Each row has a class, written after it.
[-12 -26   4 -68  40  10 -16 -67  -3  30 -13  16   2 -10  11  45  58  21
  -2 -29 -37   6  -4   9 -27   7 -37   1  17  57  11  -9  -8   3 -19   9
 -15]
k_636
[ -35  -47   -2  -76   25  -14   13 -112   15   35  -35    1    6  -13
   19   60   57   34   -8  -22  -12   -9  -19   15  -14   -5    0   14
   34   12   19   -8   10    9  -15   13    7]
k_636
[-20 -17   8 -50  17  -4  18 -72  -2  39 -30  11  11  -4  16  60  55  32
  14 -45  -7   1  -9  25 -27  -7 -13   1  15  57  22 -13  12   0 -23  -7
 -13]
k_673
[ 88 -80  17  45  27 -16 -37 -32  28  38 -19 -22  29  37 -12  26  27  83
 -29  21   9  18  -5 -13 -60   3  19 -47 -24 -49  36 -44 -45 -20 -65  38
   5]
k_759
[-24 -30   4 -66  27  -6  12 -86  12  40 -30   4  -2  -7  15  52  67  22
 -14 -23 -45  -7   4  21 -12 -23 -26  -8  22  51  10  -2   1   7  -4   6
   6]
k_144
[ -21  -32   -4  -78   31  -13   23 -101   19   26  -34   -2    6   -9
    8   60   59   35   -6  -21  -27   -3  -20   15  -22  -14  -11    9
   30   20   20  -10    2    4  -24   17   -8]
k_636
[ -20  -44    1  -76   30   -4   21 -103   19   32  -44   -4   -3   -7
   17   54   62   40   -3  -23  -10   -8  -12   17  -26  -17    5   26
   36   23   14   -6    7    5  -11   28    7]
k_636
[ -27  -43   -4  -79   36   -6   22 -102   30   36  -38   -6   10    6
   13   61   61   44  -19  -25  -15   -8  -17   15  -27  -17   11   12
   23   29    8  -13    3    0   10   29    3]
k_561
[-31 -49   0 -68  33  -8  26 -97   3  34 -29  -2   7  -1  12  61  55  48
  -8 -26 -24 -10 -11  21 -24 -15  12  14  35  31   8 -16  11   5  -5  30
  -3]
k_144
[-43 -41   5 -63  39   8  19 -67   0  28 -29  -3  -1   4   4  64  49  44
 -14 -35 -36  -8   0  20 -22  -5 -10 -18  10  58   3 -14   1   2   9  25
   3]
k_144
[ 48 -89  14  47  -6 -16 -29 -50  26  26 -45 -10  35  29 -21  29  12  80
 -16   6  59   7 -24 -20 -55  -8  47 -34 -26 -67  42 -33 -21  -8 -49  48
  19]
k_561
[  54 -100   21   52  -11   -9  -24  -33   25   28  -37   -2   50   38
  -19   48    2   75  -31   16   47    3  -13  -21  -62    9   50  -44
  -25  -52   25  -36  -23  -11  -27   51    6]
k_371
[ -19  -45   -4  -71   38  -22   21 -106   20   40  -33   -8   10    4
   14   68   62   51   -6  -19  -15  -14   -4   20  -26  -14    8   16
   32   28   13   -9   12    1   -1   27    3]
k_760
[ 61 -78  22  56  10  -6 -40 -19   5  14 -29  -7  40  30 -26  32  -3  71
 -15  24  53   2 -13 -25 -70   2  52 -39 -13 -42  23 -44  -8  -7 -32  56
  -1]
k_181
[ 50 -85  29  55   1 -14 -17 -35  30  21 -38 -14  40  35 -24  38   7  82
 -28  15  48   1 -19 -24 -59  -1  57 -37 -23 -63  28 -40 -15  -8 -41  52
  27]
k_16
[ -18  -42    2  -63   35  -14   32 -100   14   29  -36   -5    0   -4
    8   71   52   56  -10  -10  -25   -3  -12   14  -25  -17    0    2
   31   17   16  -13   14    2  -14   30   -6]
k_760
[ 41 -88  22  53  -8  -4 -28 -33  25  19 -38 -13  36  36 -16  37  -1  67
 -17  13  50   0 -14 -21 -48   3  55 -40 -13 -53  20 -36 -12 -13 -32  49
  10]
k_759
[-37 -32   4 -69  21  -3  -5 -79  12  30 -17  11  -2 -14  11  63  52  37
 -17 -34 -19 -11   6  19 -19  -2 -35   3  17  53  26 -13  -6   5  -2  -4
  -8]
k_371
[-22 -18   2 -58  31   8   9 -67   8  41 -45  -9  16  -6   7  63  52  28
 -19 -27 -16 -22  -3  18 -35   1 -23 -16  10  60   5  -9  -7   8  12  10
  -2]
k_181
[ 91 -73  21  61  28 -11 -51 -22  11  41 -22 -15  24  37 -20  22  26  84
 -14  20   7  22  -5 -18 -62  10   9 -54 -27 -45  30 -41 -48 -13 -77  23
  -5]
k_760
[-20 -36  -2 -76  37   2  -7 -90  19  40 -23  -2   9  -2  16  43  62  25
  -2 -22 -13  -6 -15  14 -27  -7   1  21  34  35  11  -8   3   7  -8  23
  -6]
k_636
[  48 -107   42   52  -12  -11  -39  -39   22   16  -36   -4   33   33
  -23   32   -1   70  -27    8   43   10   -5  -23  -56   -8   44  -36
  -14  -58   18  -26  -27   -8  -35   34   21]
k_371
[114 -65  29  51  37 -12 -38 -17   1  30 -20 -10  34  22 -18  24  19  81
 -11  16   5  23  -5 -20 -67   5   9 -47 -24 -46  40 -52 -35 -12 -77  25
  -4]
k_181
[ 49 -98  25  55  -9  -8 -34 -33  15  33 -27 -10  32  28 -17  34  -2  81
 -14   9  38   7  -9 -16 -48 -13  41 -45  -6 -58  35 -36  -9 -12 -50  54
   6]
k_144
[ -28  -41   -8  -68   30  -13   31 -104   19   35  -51  -15    9    3
   13   68   48   31  -12  -25   -8   -6  -17   20  -27   -9   13    6
   25   23   16  -12   12    5   -7   27   -5]
k_636
[-20 -19   6 -61  32  -1  34 -79  23  32 -41 -22  23   4   4  74  62  44
  -6 -30 -12 -21 -26  14 -28   5  11   3  21  27  13 -30  17   5  -6  34
  -5]
k_16
[-24 -34 -12 -77  36 -10  22 -98   3  28 -33 -10   2 -14   8  71  58  46
 -10 -23  -9 -16  -9  16 -19 -17   0   2  37  19  19 -15  13   6   1  18
   1]
k_181
[-33 -23  13 -53  21  -3  30 -77  30  31 -39 -10  11  -2   5  67  49  41
 -25 -33 -22 -22  -3  22 -21 -12 -19 -16  12  41  12 -10   5   6   4   5
  12]
k_16
[ 46 -93  30  47   4  -3 -30 -36  25  25 -38 -20  29  17 -21  36   6  83
 -27  16  46   6 -14 -20 -63  -9  59 -40 -18 -52  27 -40 -17  -8 -39  52
  23]
k_759
[ 60 -90  26  58  -3 -13 -31 -30   7  21 -34  -7  29  29 -20  27  -3  68
 -20  12  33  15  -9 -21 -63   5  50 -37 -15 -48  21 -41 -21  -9 -45  53
   2]
k_144
[-20 -24   4 -62  30   7   8 -74  -1  38 -37  -7   8  -6  14  56  45  26
 -14 -26 -27 -21   1  15 -34  -2 -15  -1  14  54  10 -19   8   9  -5  11
  -7]
k_138
[ -31  -41   16  -77   35   -9   10 -105   22   31  -18   13    2   -7
   18   50   69   28    3  -22  -22   20  -19   15  -24  -14    1   15
   43   29   13  -12   17   -4   -8   11   -7]
k_673
[ -27  -53   -1  -84   36   -4   21 -105   24   27  -35    2    6   -5
   12   65   59   41   -5  -23  -19   -9   -8   15  -29  -10    7   18
   28   28   23  -17    8    5   -9   17   -4]
k_138
[ -5 -25  -8 -78  40   2   7 -80  12  41 -15   2  10  -1  18  46  61  39
   8 -33 -12   1 -14  17 -20  -5 -10  33  38  35  24 -11   2  -3 -24  29
 -22]
k_636
[ 40 -90  28  55 -20 -18 -29 -42  27  29 -41  -9  31  21 -24  26  15  77
 -12   6  49   8 -20 -16 -51 -17  57 -53 -13 -64  32 -29 -15  -2 -48  49
  27]
k_144
[ 91 -65  25  43  24 -13 -28 -26  20  34 -26 -13  30  22 -14  31  20  82
 -18  14   9  25 -13 -20 -62  11  20 -41 -31 -53  31 -45 -42 -14 -58  28
  14]
k_561
[ 72 -97  19  45  22 -17 -59 -33  -1  29 -13   4  13  22 -22  16  27  78
 -28  14  -3  28   1 -10 -58   1   9 -59 -21 -48  28 -47 -41  -9 -73  22
  -3]
k_144
[ 48 -89  30  54   1  -7 -26 -45  31  26 -37 -15  32  14 -23  41   6  84
 -22  22  42  15 -19 -24 -65   3  45 -35 -16 -55  38 -32 -26  -5 -42  52
  20]
k_561
[-15 -15  -2 -59  26   8 -11 -59 -10  41 -12  12   7 -12  21  59  41  11
  -4 -21 -33 -10  -1  25 -30  -4 -34  -9   5  62   8 -12   4  13 -12 -15
 -15]
k_636
[ -13  -47   -3  -63   36  -13   37 -110   19   32  -43  -12   11    1
    9   75   52   47  -21  -20  -26   -8   -7   16  -35  -13   11    8
   29   30    9  -15    6    4    3   24   -1]
k_561
[  0 -25   0 -60  46   2  16 -83   7  31 -11  -7  19   4  16  64  54  32
  -7 -15 -29  -4 -17  17 -34   3   6   6  28  49  17 -27  14   5  -9  33
 -25]
k_759
[ 96 -83  25  36  29 -16 -45 -31  15  36 -17  -1  28  30 -15  23  32  76
 -15  24  -4  26   2 -17 -61  -1  11 -39 -19 -49  35 -37 -40 -12 -83  18
   3]
k_138
[-14 -25   2 -74  39  -1  23 -83  19  35 -49 -18  17   4   7  57  61  39
  -8 -21  -8 -18 -21  17 -32 -10   6  16  26  35   4 -13   1   3  -5  38
   1]
k_636
[ 66 -84  26  63   2 -10 -27 -28  20  39 -51 -21  47  31 -25  32   8  80
 -24  16  46   7 -11 -24 -73   2  61 -44 -22 -49  28 -39 -20  -9 -50  58
  12]
k_138
[ 33 -90  18  45  -9 -11 -15 -51  31  13 -36 -19  31  29 -17  34  -2  70
 -33  25  53  -9 -22 -25 -39  -5  52 -38  -9 -64  30 -34 -18 -10 -37  55
  18]
k_759
[ 39 -90  20  55  -3 -10 -32 -40  22  21 -36 -10  30  28 -23  25   6  83
 -26  18  44   5 -18 -21 -53  -9  40 -47 -20 -61  26 -28 -20 -11 -37  55
  17]
k_760
[101 -76  32  52  23 -20 -39 -12  15  29 -15  -7  40  27 -19  32  25  86
 -16  11   6  19  -1 -12 -67  14  20 -38 -30 -43  34 -53 -39 -15 -65  25
  -1]
k_371
[ 45 -97  16  52  -2 -20 -30 -43  13  17 -43  -6  37  31 -20  29  -5  65
 -25  18  47   2 -11 -19 -52  -2  42 -35 -15 -58  24 -32 -15 -11 -48  48
   8]
k_636
[-25 -30   5 -57  28  -1   1 -72  13  32 -30  -3   3  -1   6  63  49  34
  -7 -28 -30 -11  -1  17 -38 -13 -10 -16   8  54   2 -14   9   3   8  14
  -8]
k_760
[-25 -37   2 -54  23  -2   6 -69 -12  32 -24   3   5  -7   7  70  46  42
  -9 -31 -25 -17   5  27 -30 -16 -15  -5  15  61  15 -13   7  10 -10  15
  -3]
k_144
[ 54 -85  28  64  -3 -18 -26 -31  25  25 -43 -19  46  31 -25  39  -2  80
 -18  26  47   2 -18 -24 -70   2  53 -42 -23 -56  22 -38 -11 -14 -36  67
   8]
k_760
[ 59 -82  32  60  -1  -9 -19 -19  12  29 -40 -15  43  23 -21  31   1  75
 -14  10  35  10 -26 -16 -67   0  66 -43 -26 -49  24 -52  -9  -5 -48  61
   2]
k_144
[ 47 -97  21  58  -5 -12 -32 -40  18  32 -44 -14  33  20 -20  33   4  74
 -19  16  52   7 -15 -19 -54   3  51 -29 -12 -58  31 -26 -25  -4 -61  44
  15]
k_636
[-37 -43  11 -58  18   9   0 -83  13  31 -48   3   4  -3  12  56  45  16
 -16 -33  -7 -10  -7  21 -16 -16  -5  -9  18  45   2  -3   5  12   2   2
   2]
k_636
[-20 -49   3 -71  42  -6  11 -91  23  31 -31 -14  19  11   8  65  54  42
 -23 -20 -27 -17 -10  16 -38  -2  12   6  25  42   2 -20   0  -1   3  30
  -6]
k_759
[ 44 -98  29  55  -2   4 -26 -40  33  10 -39 -16  33  38 -17  26 -10  64
 -35  29  38  -1 -18 -28 -58 -13  56 -39 -18 -52  23 -32 -16 -10 -28  62
  19]
k_759
[ 91 -67  22  50  25 -15 -39 -22  19  34 -14 -11  33  34 -19  27  32  80
 -12   4  17  24  -8 -11 -59  11  15 -43 -25 -49  43 -49 -30 -13 -73  31
  -3]
k_16
[ 95 -73  15  52  18 -17 -45 -25   7  29 -25   2  29  35 -17  30  23  75
 -11  25  11  19  -4 -18 -60  10   1 -48 -27 -51  35 -37 -43 -14 -82  24
   3]
k_636
[ 94 -69  32  42  26 -10 -40 -35  19  39 -20  -9  25  27 -10  15  36  74
 -16  26  -4  28  -8 -23 -61   6   6 -37 -18 -50  38 -33 -49 -10 -82  28
  13]
k_138
[ 94 -73  29  42  39 -10 -42 -26  25  28  -5  -6  31  40 -13   7  30  78
 -25  23 -11  25 -10 -17 -62   7   9 -40 -22 -38  28 -41 -50 -17 -71  31
   0]
k_759
[-14 -13 -11 -64  25  10  11 -74   8  41 -37  -1   8  -9  10  67  63  31
  -8 -33 -13  -9  -7  18 -21  -3 -31  -3  12  56  21 -13  -7   4  -5  13
 -17]
k_561
[-27 -36  10 -60  30   5  14 -79  -4  33 -40   2   2  -7  13  72  47  38
 -19 -21 -30 -16   1  15 -26   7 -16  -8  16  50  10 -16   4  11 -13   5
  -1]
k_138
[ -22  -48   -2  -66   33  -11   45 -103   18   25  -43  -16   15    1
    7   78   43   48  -29  -23  -19  -15  -13   17  -24  -19   17   -4
   27   27   12  -22   15    1   -4   32   -6]
k_759
[ 99 -76  21  40  28 -21 -50 -21  10  26  -5   1  23  22 -24  32  30  83
 -11  18  -3  31  -7 -15 -64   5   7 -35 -23 -42  35 -46 -49 -12 -91  13
 -17]
k_561
[ 49 -94  33  54  -2 -13 -39 -37  26  23 -26 -10  34  29 -20  29  -8  82
 -23  22  33   9 -15 -27 -59 -14  40 -36  -9 -58  26 -31 -12 -16 -43  59
   5]
k_760
[-23 -26  -2 -55  27  -3   6 -73   2  31 -33   0   0  -1   6  63  45  37
 -14 -23 -12 -19   1  22 -26  -8 -24 -14   9  53  19  -7  -6  11 -18   1
   4]
k_636
[  58 -101   25   52  -13  -16  -26  -39   26   15  -36   -1   39   39
  -25   39    5   79  -24   14   45    1   -6  -24  -50  -10   32  -34
  -16  -56   36  -29  -28  -14  -47   45    7]
k_371
[ 48 -84  20  56 -12 -18 -23 -45  29  19 -50  -8  44  34 -17  33  13  72
 -19  18  49  -1 -19 -22 -58   2  57 -40 -23 -62  32 -37 -15 -10 -42  52
  18]
k_138
[-35 -37   6 -60  25   9   9 -80   6  29 -38   1   3  -6   8  60  43  32
 -19 -36 -14 -11  -4  22 -27 -14 -11 -10  12  48  -2 -14   3   9  12   2
  -4]
k_561
[ 89 -77  23  59  19 -14 -35 -19   9  44 -18 -10  27  26 -18  19  26  81
 -16  18   1  29  -7 -17 -54   7  12 -54 -22 -52  34 -47 -41 -16 -80  37
  -6]
k_144
[-21 -17  -1 -52  21   9   8 -72  14  41 -38   3  14  -2  12  60  56  22
  -7 -41 -17 -11  -9  17 -22  -1 -18 -17  -1  57  11 -15  -6   7   2  -6
 -11]
k_561
[101 -63  10  55  26 -20 -51 -19  11  42 -22  -9  29  35 -20  28  35  83
 -15  23   6  23  -6 -15 -68   4  10 -61 -35 -46  35 -42 -39 -13 -72  32
  -1]
k_760
[ 59 -87  16  58  -5 -15 -18 -46  14  13 -41 -13  40  32 -24  39  -1  75
 -24  22  43  -1 -17 -25 -58 -11  45 -30 -15 -57  28 -37 -18 -11 -46  53
   5]
k_561
[ 52 -87  24  48  -4 -12  -9 -49  22  29 -32  -9  30  38 -11  32   6  83
 -17  14  56  12 -25 -16 -66  -3  59 -40 -12 -58  38 -31 -11 -12 -44  54
  27]
k_673
[-10 -42   5 -60  39   1  36 -87  21  39 -42 -15  23   8  16  74  47  52
 -12 -29  -7 -15 -12  15 -35  -5  20   8  26  37  12 -19   7  -2  13  36
  -3]
k_181
[ 45 -78  22  47 -10  -8 -37 -32  29  34 -32 -20  30  19 -21  37  14  74
 -25  -1  59  10 -21 -19 -53   9  56 -44 -20 -67  33 -40 -18  -4 -41  43
  22]
k_16
[ 56 -97  22  47  -6  -9 -29 -29  23  13 -18   2  39  49 -19  41   0  76
 -32  27  48  -4  -5 -23 -56  -2  44 -38 -20 -48  19 -31 -30 -13 -21  48
  16]
k_371
[ 87 -78  34  45  22  -8 -42 -16  23  29 -12  -8  27  28 -23  42  28  84
 -14  14  11  18  -3 -13 -58  -4  19 -47 -23 -47  37 -42 -30  -7 -72  19
  14]
k_16
